Below is a small trained network, with its code and all its weights. Each question gives an input and a class and asks what happens when units are switched off, that is, made to give their printed mean instead of their output.

import numpy as np


def w(rows, s, z=0):
    codes = np.array(rows[::2]) - 128.0
    scale = np.full(codes.shape[1], s)
    scale[-1] = z or s
    return codes * scale


def f(y):
    return np.maximum(y, 0)


def log_softmax(a):
    a = a - a.max(-1, keepdims=True)
    return a - np.log(np.exp(a).sum(-1, keepdims=True))


def net(x, mask):
    res = np.array(x, float).reshape(1, 6) / 4 @ E
    y = f(res @ A[0][:, :-1].T + A[0][:, -1])
    res = res + np.where(mask, y, B[0][:, -1]) @ B[0][:, :-1]
    return log_softmax(res[-1] @ U[:, :-1].T + U[:, -1])


A, B = {}, {}
E = w([
[126,77,253,186,70],'x0',
[133,75,46,181,146],'x1',
[224,220,156,146,100],'x2',
[126,128,127,127,129],'x3',
[74,254,124,170,66],'x4',
[109,185,217,187,240],'x5',
],0.008)
A[0] = w([
[123,127,115,49,70,2],'n0',
[205,158,143,160,107,3],'n1',
[105,127,171,175,160,163],'n2',
[124,126,134,103,65,100],'n3',
[206,166,108,130,125,125],'n4',
[65,188,109,172,83,87],'n5',
[175,142,120,181,137,235],'n6',
[25,129,131,113,126,109],'n7',
[199,102,143,114,156,101],'n8',
[133,117,85,182,119,188],'n9',
[98,158,187,2,112,72],'n10',
[81,92,130,154,146,235],'n11',
[156,100,132,122,72,146],'n12',
[140,81,141,80,164,75],'n13',
[104,170,169,132,223,17],'n14',
[128,181,83,55,178,70],'n15',
[76,125,112,97,148,127],'n16',
[122,106,180,141,87,108],'n17',
],0.017,0.0041)
B[0] = w([
[10,101,76,233,124,209],'n0',
[96,120,108,87,33,192],'n1',
[144,84,74,164,158,234],'n2',
[118,68,63,171,151,193],'n3',
[74,142,89,49,45,216],'n4',
[61,59,249,84,247,254],'n5',
[181,213,78,87,101,209],'n6',
[95,135,111,58,24,216],'n7',
[40,94,192,76,174,203],'n8',
[173,128,103,74,222,201],'n9',
[228,180,63,2,208,223],'n10',
[191,199,89,65,46,235],'n11',
[122,134,72,169,161,200],'n12',
[43,120,207,101,164,216],'n13',
[36,72,25,191,121,251],'n14',
[228,9,204,187,73,245],'n15',
[140,194,98,96,62,195],'n16',
[197,49,164,132,63,203],'n17',
],0.014,0.0089)
U = w([
[28,88,27,178,147,63],'0',
[45,164,119,51,24,67],'1',
[1,102,212,71,184,111],'2',
[169,139,50,64,212,218],'3',
[184,34,172,176,69,163],'4',
[84,114,93,86,136,255],'5',
[104,199,132,144,157,128],'6',
[174,124,183,243,199,67],'7',
],0.0081,0.0079)

Each question gives the input, the list of numbers given to net, and the class t.
The units are the neurons (one row each of A and B). Each row of codes is followed by its name. A weight is (code - 128) times the scale printed after its matrix; where a second scale follows, it is the last column's (A, B and U).
mask holds one flag per neuron, in row order. A switched-off neuron (its flag False) gives its mean, the last column of its row in B, instead of its output. The means were averaged over made-up inputs and are rounded, as every weight is.
A unit's drop is (log p(t) with every unit on - log p(t) with that unit switched off) / (log p(t) with every unit on - log p(t) with every unit switched off).
The circuit of an input: a set's keep is (log p(t) with only the set's units on - log p(t) with every unit switched off) / (log p(t) with every unit on - log p(t) with every unit switched off). Starting from the 12 units with the biggest drops (on a tie, the unit counted first), units are removed one at a time, each time the one whose removal leaves the highest keep (on an exact tie, the one counted first), for as long as the keep stays at least 0.8.
units of the circuit, in order: the units of the circuit, biggest drop first
unit that matters most: the unit with the biggest drop
top k neurons: the k neurons with the biggest drops, biggest first
drop of u: that unit's drop, to one decimal
input [-3,1,-3,-5,4,-8], class 0: units of the circuit, in order : [n0]
input [-2,-6,5,8,-8,-6], class 2: top 2 neurons : [n8, n13]
input [-8,-7,3,-1,1,5], class 4: top 2 neurons : [n15, n9]
input [6,-6,5,3,-8,2], class 2: top 4 neurons : [n8, n13, n15, n11]
input [4,-6,5,5,0,1], class 3: top 2 neurons : [n10, n7]
input [5,1,-1,-6,3,6], class 0: top 2 neurons : [n14, n15]
input [-5,-8,-7,-1,2,2], class 3: top 3 neurons : [n10, n4, n1]
input [1,2,7,-6,-8,5], class 2: top 2 neurons : [n8, n11]
input [1,-2,-6,3,-4,2], class 1: top 2 neurons : [n5, n11]
input [8,-4,4,-3,8,0], class 2: top 3 neurons : [n5, n15, n11]
input [8,1,-2,-4,-8,-8], class 0: top 4 neurons : [n12, n5, n15, n0]
input [7,3,8,-7,0,7], class 1: top 3 neurons : [n1, n6, n15]
input [-7,2,8,5,4,-2], class 1: top 3 neurons : [n4, n1, n6]
input [-1,-6,-2,-3,-5,-4], class 3: top 3 neurons : [n10, n5, n14]
input [-1,2,-8,-2,-8,7], class 1: unit that matters most : n11
input [7,-3,-5,-1,4,5], class 4: top 3 neurons : [n17, n2, n4]
input [6,-7,1,7,6,2], class 3: drop of n10 : 1.6
input [2,1,6,1,6,8], class 0: drop of n14 : 1.4
input [6,1,-3,-6,-2,6], class 0: drop of n5 : 0.1
input [-7,5,3,-7,-1,5], class 4: drop of n15 : 1.4
input [-4,8,8,3,-4,-1], class 1: unit that matters most : n4
